Here is a tiny trained network, its code and every weight. The questions are about switching its units off for an input and a target symbol, where a switched-off unit gives its printed mean instead of its output.

import numpy as np


def w(rows, s, z=0):
    codes = np.array(rows[::2]) - 128.0
    scale = np.full(codes.shape[1], s)
    scale[-1] = z or s
    return codes * scale


def norm(h):
    return h / np.sqrt((h * h).mean(-1, keepdims=True) + 1e-5)


def f(y):
    return np.maximum(y, 0)


def softmax(a):
    e = np.exp(a - a.max(-1, keepdims=True))
    return e / e.sum(-1, keepdims=True)


def log_softmax(a):
    a = a - a.max(-1, keepdims=True)
    return a - np.log(np.exp(a).sum(-1, keepdims=True))


def net(x, mask):
    ids = ['αβγδεζηθμξστψω'.index(c) for c in x.split()]
    T = len(ids)
    res = E[ids] + P[:T]
    r = norm(res)
    for j in range(3):
        rows = slice(3 * j, 3 * j + 3)
        q, k, v = (r @ M[0][rows].T for M in (Q, K, V))
        z = softmax(np.where(np.tri(T) > 0, q @ k.T / 3**0.5, -1e9)) @ v
        o = O[0][rows]
        res = res + np.where(mask[j], z, o[:, -1]) @ o[:, :-1]
    y = f(norm(res) @ A[0][:, :-1].T + A[0][:, -1])
    res = res + np.where(mask[3:7], y, B[0][:, -1]) @ B[0][:, :-1]
    return log_softmax(norm(res)[-1] @ U[:, :-1].T + U[:, -1])


Q, K, V, O, A, B = {}, {}, {}, {}, {}, {}
E = w([
[125,134,126],'α',
[134,140,127],'β',
[145,133,129],'γ',
[129,123,129],'δ',
[184,63,253],'ε',
[124,136,127],'ζ',
[124,135,125],'η',
[121,131,128],'θ',
[123,129,127],'μ',
[124,134,127],'ξ',
[122,131,127],'σ',
[124,136,127],'τ',
[122,134,128],'ψ',
[122,135,126],'ω',
],0.0057)
P = w([
[114,104,143],'0',
[107,158,129],'1',
[111,154,202],'2',
[101,63,65],'3',
[108,160,60],'4',
[105,100,208],'5',
[113,4,71],'6',
[123,220,145],'7',
],0.0017)
Q[0] = w([
[102,29,180],'head 0',
[134,166,216],'head 0',
[136,2,140],'head 0',
[113,74,154],'head 1',
[107,90,155],'head 1',
[156,172,114],'head 1',
[112,145,152],'head 2',
[119,129,185],'head 2',
[111,140,181],'head 2',
],0.0098)
K[0] = w([
[142,118,1],'head 0',
[111,26,114],'head 0',
[125,159,4],'head 0',
[127,135,70],'head 1',
[125,145,79],'head 1',
[143,122,189],'head 1',
[126,123,152],'head 2',
[118,161,173],'head 2',
[122,150,172],'head 2',
],0.01)
V[0] = w([
[64,69,161],'head 0',
[178,200,101],'head 0',
[2,163,114],'head 0',
[85,83,132],'head 1',
[82,135,149],'head 1',
[172,176,146],'head 1',
[124,141,201],'head 2',
[122,107,73],'head 2',
[115,127,143],'head 2',
],0.0044)
O[0] = w([
[112,54,98,126],'head 0',
[155,226,151,157],'head 0',
[162,131,2,145],'head 0',
[112,158,179,68],'head 1',
[171,123,180,177],'head 1',
[132,76,92,234],'head 1',
[152,175,61,254],'head 2',
[96,105,187,19],'head 2',
[141,128,110,149],'head 2',
],0.004,0.00084)
A[0] = w([
[60,68,228,66],'neuron 0',
[144,4,94,149],'neuron 1',
[118,196,227,16],'neuron 2',
[212,88,155,252],'neuron 3',
],0.0027,0.0012)
B[0] = w([
[165,182,11,174],'neuron 0',
[94,92,201,244],'neuron 1',
[3,91,156,214],'neuron 2',
[43,163,145,252],'neuron 3',
],0.003,0.0014)
U = w([
[136,128,119,66],'α',
[167,255,93,160],'β',
[66,187,212,253],'γ',
[88,35,159,158],'δ',
[194,82,204,179],'ε',
[138,122,88,135],'ζ',
[134,130,110,79],'η',
[121,89,110,106],'θ',
[128,99,121,82],'μ',
[132,112,106,95],'ξ',
[129,108,116,82],'σ',
[141,139,82,139],'τ',
[133,118,124,61],'ψ',
[137,118,114,52],'ω',
],0.0096,0.0043)

Each question gives the input, a string of symbols that net reads in full, and the target symbol t.
The units are the heads (3 rows each of Q, K, V and O) and the neurons (one row each of A and B). Each row of codes is followed by its name. A weight is (code - 128) times the scale printed after its matrix; where a second scale follows, it is the last column's (O, A, B and U).
mask holds one flag per unit, heads first, then neurons. A switched-off unit (its flag False) gives its mean, the last column of its rows in O or B, instead of its output. The means were averaged over made-up inputs and are rounded, as every weight is.
A unit's drop is (log p(t) with every unit on - log p(t) with that unit switched off) / (log p(t) with every unit on - log p(t) with every unit switched off).
The circuit of an input: a set's keep is (log p(t) with only the set's units on - log p(t) with every unit switched off) / (log p(t) with every unit on - log p(t) with every unit switched off). Starting from all 7 units, units are removed one at a time, each time the one whose removal leaves the highest keep (on an exact tie, the one counted first), for as long as the keep stays at least 0.8.
units of the circuit, in order: the units of the circuit, biggest drop first
unit that matters most: the unit with the biggest drop
which heads matter: for each layer, one digit per head in row order, 1 if its drop is at least 0.15 and else 0, layers parted by /
drop of u: that unit's drop, to one decimal
input θ γ β ζ β η μ, target β: units of the circuit, in order => head 0
input β β γ β ξ, target γ: which heads matter => 101
input γ α γ γ θ δ δ β, target δ: which heads matter => 100
input ψ β γ δ γ, target γ: units of the circuit, in order => head 2; head 0
input β θ η, target β: which heads matter => 000
input γ γ γ β ψ, target γ: which heads matter => 101
input θ ξ η β γ δ δ, target γ: units of the circuit, in order => head 0; head 2
input δ γ μ, target δ: which heads matter => 100
input δ γ γ σ, target γ: which heads matter => 100
input ψ τ β β θ μ, target β: which heads matter => 111
input ψ δ ζ β γ ω, target β: which heads matter => 101
input δ ε θ δ δ, target δ: units of the circuit, in order => head 0; head 2
input γ γ δ β γ δ, target β: units of the circuit, in order => head 0; head 2; head 1; neuron 2
input δ β η, target δ: units of the circuit, in order => head 0
input β θ ξ, target β: which heads matter => 000
input δ γ θ, target δ: which heads matter => 100
input δ γ τ, target δ: drop of neuron 1 => 0.1
input δ γ γ θ μ, target γ: drop of head 0 => 0.9
input γ σ γ τ η, target γ: drop of head 0 => 1.3
input γ γ γ β γ γ, target β: unit that matters most => head 2
